Below is a small trained network, with its code and all its weights. Each question gives an input and a class and asks what happens when units are switched off, that is, made to give their printed mean instead of their output.

import numpy as np


def w(rows, s, z=0):
    codes = np.array(rows[::2]) - 128.0
    scale = np.full(codes.shape[1], s)
    scale[-1] = z or s
    return codes * scale


def f(y):
    return y / 2 * (1 + np.tanh(0.7978845608 * (y + 0.044715 * y**3)))


def log_softmax(a):
    a = a - a.max(-1, keepdims=True)
    return a - np.log(np.exp(a).sum(-1, keepdims=True))


def net(x, mask):
    res = np.array(x, float).reshape(1, 6) / 4 @ E
    y = f(res @ A[0][:, :-1].T + A[0][:, -1])
    res = res + np.where(mask, y, B[0][:, -1]) @ B[0][:, :-1]
    return log_softmax(res[-1] @ U[:, :-1].T + U[:, -1])


A, B = {}, {}
E = w([
[144,136,86,137,103,132],'x0',
[70,116,143,169,74,29],'x1',
[138,133,100,134,112,131],'x2',
[121,184,210,107,47,171],'x3',
[118,132,157,109,150,120],'x4',
[135,215,131,253,165,130],'x5',
],0.016)
A[0] = w([
[129,130,167,212,122,91,74],'neuron 1',
[119,196,129,140,147,215,121],'neuron 2',
[53,212,102,173,130,40,73],'neuron 3',
[116,73,189,139,128,98,166],'neuron 4',
[126,115,105,62,105,182,149],'neuron 5',
[112,47,59,137,148,113,225],'neuron 6',
[160,91,108,51,169,250,254],'neuron 7',
[163,167,116,159,176,165,154],'neuron 8',
[114,168,154,120,113,134,131],'neuron 9',
[137,139,97,137,196,128,106],'neuron 10',
[118,89,111,154,137,60,202],'neuron 11',
[134,163,153,145,115,161,108],'neuron 12',
[140,96,85,158,234,125,202],'neuron 13',
[100,170,181,102,18,161,148],'neuron 14',
[161,202,121,165,195,159,153],'neuron 15',
[86,163,175,105,64,115,167],'neuron 16',
[126,188,136,186,123,143,94],'neuron 17',
[122,201,144,206,119,25,48],'neuron 18',
[165,95,79,67,160,92,156],'neuron 19',
[54,79,125,104,58,33,134],'neuron 20',
[128,135,139,165,158,187,118],'neuron 21',
],0.013,0.0067)
B[0] = w([
[161,96,117,140,169,170,173],'neuron 1',
[125,163,195,122,65,119,195],'neuron 2',
[152,87,120,143,165,173,190],'neuron 3',
[135,119,108,128,140,130,158],'neuron 4',
[162,105,123,177,114,162,192],'neuron 5',
[123,131,72,95,161,121,189],'neuron 6',
[138,111,123,159,148,203,254],'neuron 7',
[77,151,129,152,122,94,187],'neuron 8',
[159,121,166,136,67,119,157],'neuron 9',
[117,93,80,186,115,78,162],'neuron 10',
[156,97,88,82,186,100,173],'neuron 11',
[142,168,174,127,62,139,162],'neuron 12',
[78,95,55,189,142,117,197],'neuron 13',
[150,124,128,195,4,93,224],'neuron 14',
[68,169,121,184,99,92,205],'neuron 15',
[119,82,132,167,80,134,193],'neuron 16',
[130,163,179,126,118,159,182],'neuron 17',
[132,65,126,144,150,207,199],'neuron 18',
[93,132,115,108,164,162,179],'neuron 19',
[119,119,66,108,118,57,207],'neuron 20',
[123,149,141,155,95,86,166],'neuron 21',
],0.013,0.025)
U = w([
[95,93,111,140,223,217,194],'0',
[48,105,102,203,68,16,186],'1',
[241,66,194,147,84,225,140],'2',
[98,220,206,150,77,101,2],'3',
[133,82,100,2,164,19,90],'4',
],0.012,0.0056)

Each question gives the input, the list of numbers given to net, and the class t.
The units are the neurons (one row each of A and B). Each row of codes is followed by its name. A weight is (code - 128) times the scale printed after its matrix; where a second scale follows, it is the last column's (A, B and U).
mask holds one flag per neuron, in row order. A switched-off neuron (its flag False) gives its mean, the last column of its row in B, instead of its output. The means were averaged over made-up inputs and are rounded, as every weight is.
A unit's drop is (log p(t) with every unit on - log p(t) with that unit switched off) / (log p(t) with every unit on - log p(t) with every unit switched off).
The circuit of an input: a set's keep is (log p(t) with only the set's units on - log p(t) with every unit switched off) / (log p(t) with every unit on - log p(t) with every unit switched off). Starting from the 12 units with the biggest drops (on a tie, the unit counted first), units are removed one at a time, each time the one whose removal leaves the highest keep (on an exact tie, the one counted first), for as long as the keep stays at least 0.8.
units of the circuit, in order: the units of the circuit, biggest drop first
unit that matters most: the unit with the biggest drop
top k neurons: the k neurons with the biggest drops, biggest first
drop when u is switched off: that unit's drop, to one decimal
input [-6,-7,1,0,-5,-7], class 0: top 2 neurons -> neuron 14; neuron 19
input [2,0,1,-5,8,-8], class 0: top 2 neurons -> neuron 7; neuron 19
input [5,1,-3,6,-4,6], class 2: units of the circuit, in order -> neuron 18
input [4,-6,-2,-1,7,6], class 1: top 2 neurons -> neuron 13; neuron 10
input [1,0,-7,8,-6,8], class 3: top 2 neurons -> neuron 15; neuron 7
input [1,-1,-3,-6,-1,0], class 0: top 2 neurons -> neuron 14; neuron 20
input [3,-2,1,2,-3,0], class 2: top 2 neurons -> neuron 15; neuron 20
input [-7,0,8,2,-3,-7], class 2: top 2 neurons -> neuron 15; neuron 13
input [7,7,0,8,0,1], class 2: top 3 neurons -> neuron 18; neuron 15; neuron 3
input [-3,3,-8,1,-7,1], class 2: top 2 neurons -> neuron 15; neuron 13
input [0,-2,0,1,7,-4], class 2: drop when neuron 13 is switched off -> 0.3
input [-8,-6,3,-5,1,1], class 1: drop when neuron 10 is switched off -> 1.3
input [7,-7,-3,7,6,1], class 3: drop when neuron 2 is switched off -> 0.2
input [-6,7,-5,-4,-6,-1], class 4: unit that matters most -> neuron 20
